Here is a tiny trained network, its code and every weight. The questions are about switching its units off for an input and a target symbol, where a switched-off unit gives its printed mean instead of its output.

import numpy as np


def w(rows, s, z=0):
    codes = np.array(rows[::2]) - 128.0
    scale = np.full(codes.shape[1], s)
    scale[-1] = z or s
    return codes * scale


def softmax(a):
    e = np.exp(a - a.max(-1, keepdims=True))
    return e / e.sum(-1, keepdims=True)


def log_softmax(a):
    a = a - a.max(-1, keepdims=True)
    return a - np.log(np.exp(a).sum(-1, keepdims=True))


def net(x, mask):
    ids = ['βγδζπτφ'.index(c) for c in x.split()]
    T = len(ids)
    res = E[ids] + P[:T]
    u = 0
    for l in range(3):
        r = res
        for j in range(2):
            rows = slice(3 * j, 3 * j + 3)
            q, k, v = (r @ M[l][rows].T for M in (Q, K, V))
            z = softmax(np.where(np.tri(T) > 0, q @ k.T / 3**0.5, -1e9)) @ v
            o = O[l][rows]
            res = res + np.where(mask[u + j], z, o[:, -1]) @ o[:, :-1]
        u += 2
    return log_softmax(res[-1] @ U[:, :-1].T + U[:, -1])


Q, K, V, O = {}, {}, {}, {}
E = w([
[49,227,122,103],'β',
[249,211,104,132],'γ',
[135,94,184,48],'δ',
[144,71,133,102],'ζ',
[66,52,87,156],'π',
[119,247,206,122],'τ',
[204,78,176,145],'φ',
],0.017)
P = w([
[254,55,71,36],'0',
[180,89,138,121],'1',
[141,119,131,115],'2',
[133,138,141,110],'3',
[144,151,131,111],'4',
[127,173,127,116],'5',
[108,187,107,108],'6',
[131,178,105,98],'7',
[86,198,94,90],'8',
[146,203,96,110],'9',
],0.0041)
Q[0] = w([
[137,101,112,113],'L0H1',
[98,84,111,111],'L0H1',
[134,222,160,122],'L0H1',
[138,151,175,206],'L0H2',
[160,148,138,134],'L0H2',
[171,70,3,255],'L0H2',
],0.012)
K[0] = w([
[171,7,105,59],'L0H1',
[149,141,128,111],'L0H1',
[93,38,122,78],'L0H1',
[183,142,169,253],'L0H2',
[137,153,110,175],'L0H2',
[9,1,158,204],'L0H2',
],0.0088)
V[0] = w([
[73,139,96,100],'L0H1',
[92,212,182,85],'L0H1',
[188,93,78,100],'L0H1',
[82,127,165,84],'L0H2',
[44,254,150,39],'L0H2',
[121,108,40,117],'L0H2',
],0.0089)
O[0] = w([
[136,159,215,164,206],'L0H1',
[170,76,66,2,66],'L0H1',
[162,233,141,48,184],'L0H1',
[110,158,203,76,157],'L0H2',
[148,132,188,151,139],'L0H2',
[137,46,114,158,250],'L0H2',
],0.0058,0.002)
Q[1] = w([
[212,108,143,62],'L1H1',
[150,128,72,119],'L1H1',
[11,123,190,211],'L1H1',
[123,184,207,160],'L1H2',
[188,105,72,167],'L1H2',
[97,148,99,156],'L1H2',
],0.012)
K[1] = w([
[11,168,100,119],'L1H1',
[120,155,63,110],'L1H1',
[214,103,242,140],'L1H1',
[138,156,143,122],'L1H2',
[100,85,4,116],'L1H2',
[102,83,145,82],'L1H2',
],0.012)
V[1] = w([
[56,146,66,109],'L1H1',
[130,74,71,156],'L1H1',
[136,125,196,119],'L1H1',
[52,164,97,4],'L1H2',
[136,88,150,99],'L1H2',
[118,74,175,129],'L1H2',
],0.011)
O[1] = w([
[65,206,102,206,105],'L1H1',
[170,133,131,173,83],'L1H1',
[132,119,40,137,171],'L1H1',
[75,123,125,148,252],'L1H2',
[81,85,154,110,146],'L1H2',
[253,90,39,3,183],'L1H2',
],0.0052,0.003)
Q[2] = w([
[170,134,141,51],'L2H1',
[152,146,95,118],'L2H1',
[141,130,150,148],'L2H1',
[139,159,79,142],'L2H2',
[123,246,137,116],'L2H2',
[148,250,213,94],'L2H2',
],0.017)
K[2] = w([
[246,160,35,139],'L2H1',
[113,255,160,136],'L2H1',
[142,150,111,51],'L2H1',
[101,112,139,136],'L2H2',
[50,52,127,135],'L2H2',
[39,32,46,85],'L2H2',
],0.0098)
V[2] = w([
[90,55,204,188],'L2H1',
[226,66,194,128],'L2H1',
[154,254,121,150],'L2H1',
[79,204,110,108],'L2H2',
[15,92,100,156],'L2H2',
[145,153,9,103],'L2H2',
],0.009)
O[2] = w([
[169,141,27,89,156],'L2H1',
[175,131,137,126,78],'L2H1',
[106,135,247,119,3],'L2H1',
[114,183,110,157,97],'L2H2',
[100,94,113,102,207],'L2H2',
[119,95,92,179,194],'L2H2',
],0.012,0.0038)
U = w([
[41,167,125,99,99],'β',
[137,116,174,186,146],'γ',
[157,116,133,20,55],'δ',
[195,194,98,110,79],'ζ',
[121,116,78,222,253],'π',
[181,255,99,75,2],'τ',
[233,158,114,141,108],'φ',
],0.0087,0.0028)

Each question gives the input, a string of symbols that net reads in full, and the target symbol t.
The units are the heads (3 rows each of Q, K, V and O). Each row of codes is followed by its name. A weight is (code - 128) times the scale printed after its matrix; where a second scale follows, it is the last column's (O and U).
mask holds one flag per head, layer by layer. A switched-off head (its flag False) gives its mean, the last column of its rows in O, instead of its output. The means were averaged over made-up inputs and are rounded, as every weight is.
A unit's drop is (log p(t) with every unit on - log p(t) with that unit switched off) / (log p(t) with every unit on - log p(t) with every unit switched off).
The circuit of an input: a set's keep is (log p(t) with only the set's units on - log p(t) with every unit switched off) / (log p(t) with every unit on - log p(t) with every unit switched off). Starting from all 6 units, units are removed one at a time, each time the one whose removal leaves the highest keep (on an exact tie, the one counted first), for as long as the keep stays at least 0.8.
units of the circuit, in order: the units of the circuit, biggest drop first
most important unit: the unit with the biggest drop
which heads matter: for each layer, one digit per head in row order, 1 if its drop is at least 0.15 and else 0, layers parted by /
drop when u is switched off: that unit's drop, to one decimal
input π π π φ γ φ δ, target γ: which heads matter : 00 / 01 / 10
input γ β φ, target β: which heads matter : 11 / 11 / 11
input γ δ ζ, target γ: which heads matter : 00 / 00 / 10
input π π γ π γ π π β β δ, target π: units of the circuit, in order : L1H2, L1H1, L0H2, L2H1
input γ π ζ γ π γ β π π τ, target π: most important unit : L1H2
input τ γ π β φ π φ π π γ, target π: units of the circuit, in order : L0H1, L2H2, L0H2
input π φ π δ β π β π β, target π: which heads matter : 11 / 11 / 11
input β π π π δ π π π δ π, target δ: units of the circuit, in order : L2H2, L1H1, L0H2
input γ π π π π δ τ τ, target π: which heads matter : 11 / 01 / 01
input π β π π δ π β, target π: which heads matter : 11 / 01 / 11
input γ ζ δ, target γ: which heads matter : 00 / 00 / 10
input π φ γ π π π φ, target π: which heads matter : 11 / 10 / 11
input β π δ π, target δ: which heads matter : 11 / 10 / 01
input π γ τ β δ, target β: most important unit : L1H1
input ζ π β γ φ, target γ: which heads matter : 11 / 00 / 10
input γ π π π φ π δ, target π: drop when L0H1 is switched off : 0.6
input γ π φ, target π: drop when L0H2 is switched off : 0.4
input π ζ φ π δ π π β γ, target γ: drop when L2H1 is switched off : 0.7
